Each row is followed by its group and then its class within the group.
[ -9  -2  -2  32 -26  12   0  -1   4 -16  20  17  44  12 -20  23  42   5
  10  -8  -4  -6   0   2   9  13  -4]
<44> E
[  3   2 -16  35  -6   5  -7   0  -1 -20  19  30  -9   4 -13  14  16   5
  19  -1  -1  -1   1   7  -5  -1  -4]
<44> W
[ -5   1   8  13 -13   8 -12  13  -6 -27  23  27  34   6   5   9  22   4
   7  -2  10  -6   3  11  18   1 -16]
<44> E
[  5  -2   3 -34  21   5  -1  19  -5 -18  24 -10   4  -9  20   2  -5   5
   4  -6   2  -1  -4   0   3   0  -3]
<53> D
[ -5  -2  -8  44 -25  11 -14  -2   1 -36  24  23  -2   7  -3   9  16  -6
   4 -13  -3  -7   5  12  26  -6  -1]
<44> N
[  9  -9  11 -41  10   2   5  25  -6 -14  22 -14  15  -6  29   2  -9  -1
   1  -5  -3  -5 -13  -3  20   4   1]
<53> D
[  0  -2  10 -19  33   3  -2  32  -3 -25  11 -20  26  -1  20   3  -1   4
   4  15   5  -8  -5   9   4  -7  -8]
<53> D
[ -5  -2  -2 -16  14   2   0  20   0  -7  -8  -4  -6   7   3   2  -2  -5
   7  -5  -1  -5   1  -3 -15   2  -8]
<53> F
[ -1  14 -10  28  15 -10  -2 -18   6   4   4  15   5  -1  17 -16  -5  24
   5   6   4   1   5  33  19  -8  18]
<52> K
[  1  12  -2  32   3 -11   3 -27   4  26   3  23   1 -10  12 -18 -15  24
  11   2  -2  -9   3  12  19 -16  10]
<52> K
[  2   4  -3 -27  25   5  -3  28  -2 -37  26 -12  34  -4  26   5  -4  17
  12  -9   4 -14 -14   2   8  -5  -4]
<53> D
[  2   7  -4  30 -13   9  -6  14   7 -36  16  48  64  14  12  -6 -19  18
  26  -2   7 -16  -1   8  27 -26 -13]
<44> N
[  7   8  -2   0  10 -11  -8 -12   8  12   9  19  35  -6  22 -17 -24  -1
  28   0  -8  -5   1   9  17 -15   0]
<52> C
[  0   9   4  32  -6 -14  -2 -17   0  11  21  39  46   3  14 -20 -16  27
  10   4  -1  -5   2  13  20 -21  11]
<52> K
[ -2   4  16  32  27 -11  -3  -2   7  -9  11  19  29   0  19 -15 -14  33
  16   3  -2  -6   7  13   4  -6   5]
<52> V
[ -4  12   3  11  11  -7  -4 -22  -2   9   9  19  -6  -3  14 -13   0  19
   0   1   3   2  11  11  18  -9   3]
<52> C
[ -3  12   4  29  11  -1  -4 -18  -2  42  -2  16 -23 -10 -14  -9 -11   9
   6  12   8  -4   0  -7   3 -12  -6]
<52> C
[ -8  -1 -12  31 -28   9  -2 -12  -2 -19  15  25  19   6  -4   7  29  -8
 -12  -4   4 -12   4  -5  16   3   1]
<44> E
[  4   5   9 -23   1  -2   2  21   1 -22   3  -3  22  -2   6   9  -1  12
   2 -12   6   5  -9   1  -4  10  -7]
<53> F
[  7  -3   6 -23  21   4   3  38   3 -29  28 -26   4  -6  19  10   5   4
   1   3   2 -11  -6   6   8  -3  -6]
<53> D
[ 10  -3  13 -38  34   4  -8  51 -10 -44  27   8  20  -5  22   6 -17  18
   5  -9   0  -7 -15   8  -3 -10 -16]
<53> R
[ -7   1  -6  40 -17  13   6  -3   5 -17  15   7   6  -5  -9  32  22  -5
  17  -1   2  -7   0   3   8   0  -7]
<44> N
[  7  -4   6 -54  26   7  -2  32   5 -35   8 -12 -34  -6  10  11  -2 -10
  -7  -5   9  14  -9   1  -9  -2  -4]
<53> R
[ -3   9  -2  -1  23   5   8 -13   9  -5  -6 -23 -20  -7  12  -3 -10   9
  -1  19  -6   1  18 -12   2 -10   2]
<52> V
[ -4   0   0   3  31   1  -3 -19 -16  -3  -9  10  -8  -2 -21 -14  -9  10
  12   3  -9  -2   0   6  -1  -7   2]
<52> C
[-15   0  -3  60 -26   8  -1   8   0 -16  21  17  26   5 -23  21  24  -4
   4 -35  -3 -11   0   7  13   1  -9]
<44> N
[ -6  14   4  41 -19   6  -3  14   4 -14  17  41  29   7  -3  10   8  10
   9   3  -2  -4   3  11  15  -2   0]
<44> E
[  1  -2   7 -33  15   1  -2  32  -4 -16  -2 -22   3  -3   5   7   5   3
  -6   2   2   2  -6  -1   6   1  -7]
<53> F
[  0  -5  -1 -31  27   1   7  10   5 -19  14 -39 -28  -8  18  22  18  -5
 -12  -5   0   7   1 -22   1   2  -1]
<53> D
[  3   3  10 -29  22   6 -15  52  -5 -51  39  28  51   8  46 -36 -41  24
  24  -5  -2 -11  -7   3  36  -7  -5]
<53> R
[  4  -6   7 -44  21   1   2  32   1 -19   4 -31 -32  -7   6  19   5  -9
 -10 -10  -1   6  -8 -10 -14   3  -5]
<53> R
[ -9  -4  -3  35 -11   9   2  13   0 -31   9  29  16  10 -11  17  15  -7
  10  -1   4  -4   2   1   5  -4 -13]
<44> N
[  5   4 -11  27 -30  14   0  -6   7  -5  35  17  29   2  -8  24  35   9
  11 -15  -3  -2   3   0  11   3  -6]
<44> E
[ -8  -4   8  12 -23  10  -5  15   0 -26  15  19   7   7 -11   9   9 -16
  -5   3   0  -6   1   3   8   3  -2]
<44> E
[ -1  -6 -10  23 -26  10  22  -9  10 -10  17  25  13   5 -19  24  19 -10
 -12  -4   1  -9   4   6  -3  -3  -8]
<44> W
[  6   1   7 -33   3   5  25  48   2 -24  21 -29 -16   0  10  26   4   4
  -2 -10   8  11  -7  -4  -6   0  -3]
<53> R
[ 11   0  -1  25 -28   9   2  13  -7 -23  42  31  31   6 -13   0  17  -3
   8  -9   4 -15  -2  12  10   0  -7]
<44> W
[  5  -3   7 -41   2   9  -2  31  -1 -18  14 -24 -38  -2   2  19   5 -22
 -14  -9  -2   5  -6  -2  -1   2  -4]
<53> R
[  4  12  -8  22  14  -9   0 -35   9  15   0 -10 -37  -4  13  -5 -13  23
  -6  -3  -7   8   4  15  14 -14   1]
<52> K

Each row is followed by its group and then its class within the group.
[  7  -1   2 -11 -13   4   2  -1   8   0  14   5  -6   4  -8   5  15   2
  -5  16   7   1  11   2  -3  18  -5]
Rh (36)
[-13  20   0   4   9   9  11  -5  -8  -3   5  -7  13   2   4   5 -13  14
 -11  23  -9 -12 -45  -2  16 -12  -8]
Gm (45)
[ -5 -12  -6 -15  -1  27   0   0   4  -5   3 -14  -6   4 -10  -2  -8   0
  -5   9  -9 -25 -46   3  17 -19  -4]
Gm (41)
[ 19  12 -11  -8 -16  -9   5  -4  -4   2  -1  -2  -6  -7  -2   0  18 -14
  -7   2  13  -5  10   9  -2  25  13]
Rh (36)
[ 18   6  11  -8  -7 -12   8  -8 -12  12  -7  -2 -11   6  19  -5  19   5
 -13 -35   3 -14  18  10  12   6  21]
zl (35)
